Below is a small trained network, with its code and all its weights. Each question gives an input and a class and asks what happens when units are switched off, that is, made to give their printed mean instead of their output.

import numpy as np


def w(rows, s, z=0):
    codes = np.array(rows[::2]) - 128.0
    scale = np.full(codes.shape[1], s)
    scale[-1] = z or s
    return codes * scale


def norm(h):
    return h / np.sqrt((h * h).mean(-1, keepdims=True) + 1e-5)


def f(y):
    return np.maximum(y, 0)


def log_softmax(a):
    a = a - a.max(-1, keepdims=True)
    return a - np.log(np.exp(a).sum(-1, keepdims=True))


def net(x, mask):
    res = np.array(x, float).reshape(1, 4) / 4 @ E
    u = 0
    for l in range(4):
        y = f(norm(res) @ A[l][:, :-1].T + A[l][:, -1])
        res = res + np.where(mask[u : u + 3], y, B[l][:, -1]) @ B[l][:, :-1]
        u += 3
    return log_softmax(norm(res)[-1] @ U[:, :-1].T + U[:, -1])


A, B = {}, {}
E = w([
[110,225,109,116,128,161,137,142,54,90,100],'x0',
[255,70,194,183,47,81,134,191,26,40,88],'x1',
[90,7,65,174,80,126,9,110,44,177,141],'x2',
[57,199,159,148,117,196,157,120,188,125,60],'x3',
],0.0071)
A[0] = w([
[188,87,161,92,97,117,73,170,17,128,107,39],'0.n1',
[112,78,145,132,90,151,62,43,118,208,156,2],'0.n2',
[1,98,69,211,81,191,82,106,149,89,117,125],'0.n3',
],0.0065,0.0044)
B[0] = w([
[188,175,140,146,121,108,122,52,102,47,66,238],'0.n1',
[128,101,148,3,48,196,71,110,187,145,219,196],'0.n2',
[166,162,131,113,111,122,91,176,128,233,231,253],'0.n3',
],0.011,0.0054)
A[1] = w([
[72,154,179,155,101,200,102,182,18,136,117,30],'1.n1',
[122,200,119,110,113,159,144,171,93,89,87,82],'1.n2',
[108,111,91,135,140,214,246,80,255,133,70,2],'1.n3',
],0.0064,0.0027)
B[1] = w([
[152,87,103,90,72,83,97,153,86,127,140,178],'1.n1',
[3,161,138,86,84,70,61,141,140,110,106,250],'1.n2',
[114,105,108,114,177,104,119,144,139,40,61,254],'1.n3',
],0.012,0.0032)
A[2] = w([
[144,220,137,127,254,192,199,178,160,100,151,9],'2.n1',
[241,129,151,169,78,102,169,156,85,123,100,167],'2.n2',
[84,211,141,103,105,132,201,250,251,143,112,110],'2.n3',
],0.0062,0.0015)
B[2] = w([
[64,124,149,138,151,136,150,24,93,210,114,199],'2.n1',
[100,35,181,200,186,188,103,121,118,3,169,241],'2.n2',
[84,170,22,112,154,45,191,127,150,117,91,255],'2.n3',
],0.011,0.0057)
A[3] = w([
[184,108,78,76,83,175,44,84,48,146,123,1],'3.n1',
[142,208,139,9,194,110,121,110,149,199,131,113],'3.n2',
[116,1,168,95,241,117,61,99,192,139,185,238],'3.n3',
],0.0081,0.00073)
B[3] = w([
[100,214,97,56,70,121,251,152,171,150,156,221],'3.n1',
[133,91,162,200,124,95,156,129,105,97,113,254],'3.n2',
[139,159,57,35,83,150,74,191,102,128,117,239],'3.n3',
],0.013,0.0077)
U = w([
[193,90,203,192,154,180,152,187,211,206,102,2],'0',
[58,204,104,91,160,63,190,148,191,51,43,154],'1',
[186,62,213,228,110,179,53,151,70,51,117,211],'2',
[130,145,75,54,3,157,134,218,161,209,221,218],'3',
[69,172,123,190,190,125,192,85,144,222,149,118],'4',
],0.011,0.0064)

Each question gives the input, the list of numbers given to net, and the class t.
The units are the neurons (one row each of A and B). Each row of codes is followed by its name. A weight is (code - 128) times the scale printed after its matrix; where a second scale follows, it is the last column's (A, B and U).
mask holds one flag per neuron, layer by layer. A switched-off neuron (its flag False) gives its mean, the last column of its row in B, instead of its output. The means were averaged over made-up inputs and are rounded, as every weight is.
A unit's drop is (log p(t) with every unit on - log p(t) with that unit switched off) / (log p(t) with every unit on - log p(t) with every unit switched off).
The circuit of an input: a set's keep is (log p(t) with only the set's units on - log p(t) with every unit switched off) / (log p(t) with every unit on - log p(t) with every unit switched off). Starting from all 12 units, units are removed one at a time, each time the one whose removal leaves the highest keep (on an exact tie, the one counted first), for as long as the keep stays at least 0.8.
circuit, biggest first: the units of the circuit, biggest drop first
top k neurons: the k neurons with the biggest drops, biggest first
drop of u: that unit's drop, to one decimal
input [5,5,0,7], class 3: top 2 neurons -> (1.n2, 1.n1)
input [1,-1,3,8], class 3: circuit, biggest first -> (0.n3)
input [1,-4,-2,6], class 4: circuit, biggest first -> (2.n1, 3.n3)
input [8,-7,3,7], class 4: top 4 neurons -> (0.n3, 3.n3, 3.n2, 3.n1)
input [8,1,3,-6], class 1: top 3 neurons -> (3.n1, 0.n1, 1.n2)
input [8,3,1,-8], class 2: top 3 neurons -> (2.n2, 0.n1, 2.n3)
input [5,7,-1,5], class 2: top 2 neurons -> (3.n1, 2.n3)
input [6,5,2,7], class 3: top 3 neurons -> (1.n1, 1.n2, 2.n3)
input [4,-7,-8,-7], class 4: top 4 neurons -> (2.n1, 3.n3, 0.n1, 2.n2)
input [0,-8,-1,5], class 4: top 2 neurons -> (2.n1, 0.n3)
input [-5,5,3,6], class 2: top 2 neurons -> (2.n2, 0.n1)
input [0,-4,-1,8], class 4: top 2 neurons -> (0.n3, 2.n1)
input [5,3,-2,-7], class 2: drop of 2.n2 -> 0.4
